Below are the code and all the weights of a small trained network. Each question names an input and a class and asks about switching units off, where a switched-off unit gives its printed mean instead of its output.

import numpy as np


def w(rows, s, z=0):
    codes = np.array(rows[::2]) - 128.0
    scale = np.full(codes.shape[1], s)
    scale[-1] = z or s
    return codes * scale


def norm(h):
    return h / np.sqrt((h * h).mean(-1, keepdims=True) + 1e-5)


def f(y):
    return np.maximum(y, 0)


def log_softmax(a):
    a = a - a.max(-1, keepdims=True)
    return a - np.log(np.exp(a).sum(-1, keepdims=True))


def net(x, mask):
    res = np.array(x, float).reshape(1, 4) / 4 @ E
    u = 0
    for l in range(4):
        y = f(norm(res) @ A[l][:, :-1].T + A[l][:, -1])
        res = res + np.where(mask[u : u + 4], y, B[l][:, -1]) @ B[l][:, :-1]
        u += 4
    return log_softmax(norm(res)[-1] @ U[:, :-1].T + U[:, -1])


A, B = {}, {}
E = w([
[117,115,118,105,83,146,243,68],'x0',
[131,132,203,130,108,236,112,63],'x1',
[254,84,94,255,141,132,228,99],'x2',
[81,92,104,116,17,109,104,150],'x3',
],0.0073)
A[0] = w([
[139,74,167,186,63,116,208,72,252],'0.n1',
[108,1,131,165,85,129,148,180,41],'0.n2',
[132,132,76,52,116,106,22,132,137],'0.n3',
[97,61,104,152,170,110,95,107,23],'0.n4',
],0.006,0.0019)
B[0] = w([
[170,255,89,145,152,171,79,173,255],'0.n1',
[111,123,150,171,112,133,128,144,173],'0.n2',
[106,138,9,89,134,102,152,195,215],'0.n3',
[92,162,74,72,123,114,136,118,137],'0.n4',
],0.0089,0.0053)
A[1] = w([
[67,105,168,66,145,145,101,78,70],'1.n1',
[157,126,159,188,90,58,128,2,7],'1.n2',
[152,145,216,141,65,238,75,158,86],'1.n3',
[92,106,127,100,74,131,59,113,182],'1.n4',
],0.0076,0.0015)
B[1] = w([
[175,130,52,104,92,56,216,201,180],'1.n1',
[243,128,174,170,187,142,148,176,135],'1.n2',
[112,94,136,46,80,64,71,36,252],'1.n3',
[229,47,184,153,140,185,237,1,210],'1.n4',
],0.0058,0.0047)
A[2] = w([
[31,49,140,71,122,146,130,117,125],'2.n1',
[66,108,100,233,92,36,82,161,152],'2.n2',
[127,72,160,229,140,157,147,254,7],'2.n3',
[195,129,107,172,231,100,90,103,92],'2.n4',
],0.0073,0.0017)
B[2] = w([
[142,200,158,154,136,190,178,85,193],'2.n1',
[172,2,149,154,42,160,49,176,210],'2.n2',
[100,127,142,56,93,186,115,66,177],'2.n3',
[35,86,90,151,220,87,166,59,253],'2.n4',
],0.0087,0.0055)
A[3] = w([
[182,181,239,153,57,162,141,111,4],'3.n1',
[116,144,173,182,131,115,150,106,12],'3.n2',
[69,50,255,112,223,144,192,190,168],'3.n3',
[146,94,189,137,45,177,123,152,191],'3.n4',
],0.0069,0.0022)
B[3] = w([
[64,118,167,107,163,168,87,108,223],'3.n1',
[124,81,143,140,124,167,165,248,144],'3.n2',
[40,108,200,103,120,66,156,166,188],'3.n3',
[216,119,179,135,116,98,111,104,251],'3.n4',
],0.014,0.003)
U = w([
[90,95,94,105,130,85,74,236,101],'0',
[63,90,197,128,223,26,150,85,84],'1',
[156,152,105,219,169,149,174,73,219],'2',
[168,195,153,173,52,122,155,200,3],'3',
[66,207,135,6,72,126,200,128,136],'4',
[153,165,214,53,78,192,78,8,159],'5',
[217,43,165,142,16,108,77,129,140],'6',
],0.011,0.0033)

Each question gives the input, the list of numbers given to net, and the class t.
The units are the neurons (one row each of A and B). Each row of codes is followed by its name. A weight is (code - 128) times the scale printed after its matrix; where a second scale follows, it is the last column's (A, B and U).
mask holds one flag per neuron, layer by layer. A switched-off neuron (its flag False) gives its mean, the last column of its row in B, instead of its output. The means were averaged over made-up inputs and are rounded, as every weight is.
A unit's drop is (log p(t) with every unit on - log p(t) with that unit switched off) / (log p(t) with every unit on - log p(t) with every unit switched off).
The circuit of an input: a set's keep is (log p(t) with only the set's units on - log p(t) with every unit switched off) / (log p(t) with every unit on - log p(t) with every unit switched off). Starting from the 12 units with the biggest drops (on a tie, the unit counted first), units are removed one at a time, each time the one whose removal leaves the highest keep (on an exact tie, the one counted first), for as long as the keep stays at least 0.8.
circuit, biggest first: the units of the circuit, biggest drop first
most important unit: the unit with the biggest drop
top k neurons: the k neurons with the biggest drops, biggest first
top k neurons in layer l: the k neurons of layer l with the biggest drops, biggest first
drop of u: that unit's drop, to one decimal
input [-1,0,-3,-3], class 4: top 3 neurons => (2.n2; 0.n1; 2.n4)
input [1,5,5,6], class 5: most important unit => 3.n1
input [-4,0,-5,3], class 4: circuit, biggest first => (0.n3; 1.n4; 2.n1; 0.n1)
input [-6,5,5,-6], class 1: circuit, biggest first => (2.n4; 3.n3)
input [-2,-4,-4,5], class 6: top 2 neurons => (2.n2; 2.n4)
input [8,1,0,4], class 5: circuit, biggest first => (0.n3; 2.n4; 3.n1)
input [5,3,-1,-7], class 1: top 3 neurons => (3.n3; 2.n3; 2.n1)
input [8,-6,3,5], class 3: circuit, biggest first => (0.n1; 2.n4)
input [1,3,1,-7], class 1: circuit, biggest first => (3.n3; 2.n4)
input [3,5,-7,-6], class 4: top 2 neurons in layer 3 => (3.n4; 3.n3)
input [0,-4,-3,-4], class 0: top 2 neurons => (0.n3; 1.n4)
input [6,-1,3,6], class 3: top 2 neurons => (0.n1; 2.n3)
input [-2,-5,3,-4], class 1: circuit, biggest first => (2.n4; 0.n1)
input [-7,6,2,-3], class 1: top 2 neurons => (2.n4; 0.n1)
input [-7,8,-2,-7], class 1: circuit, biggest first => (0.n1; 3.n3)
input [1,-8,3,8], class 6: circuit, biggest first => (2.n2)
input [3,-5,-1,2], class 6: circuit, biggest first => (2.n2; 2.n4)
input [3,4,5,3], class 5: top 2 neurons => (0.n3; 1.n3)
input [-5,-7,0,5], class 6: top 3 neurons => (2.n2; 0.n1; 2.n4)
input [-3,5,3,7], class 5: circuit, biggest first => (3.n1; 0.n3)
input [-1,-6,5,1], class 6: top 4 neurons => (2.n2; 1.n4; 0.n2; 2.n3)
input [-4,6,3,-5], class 1: top 2 neurons => (2.n4; 3.n3)
input [5,-2,5,5], class 3: top neuron => (0.n1)
input [-3,-2,3,1], class 6: top 2 neurons => (2.n2; 1.n4)
input [-8,5,-8,-7], class 4: top 2 neurons in layer 0 => (0.n3; 0.n1)
input [-6,4,-7,-6], class 4: drop of 2.n4 => 0.2
input [-1,2,1,-6], class 1: drop of 3.n3 => 0.1
input [7,-8,0,6], class 6: drop of 2.n4 => 0.1
input [-5,1,2,0], class 1: drop of 1.n2 => 0.0
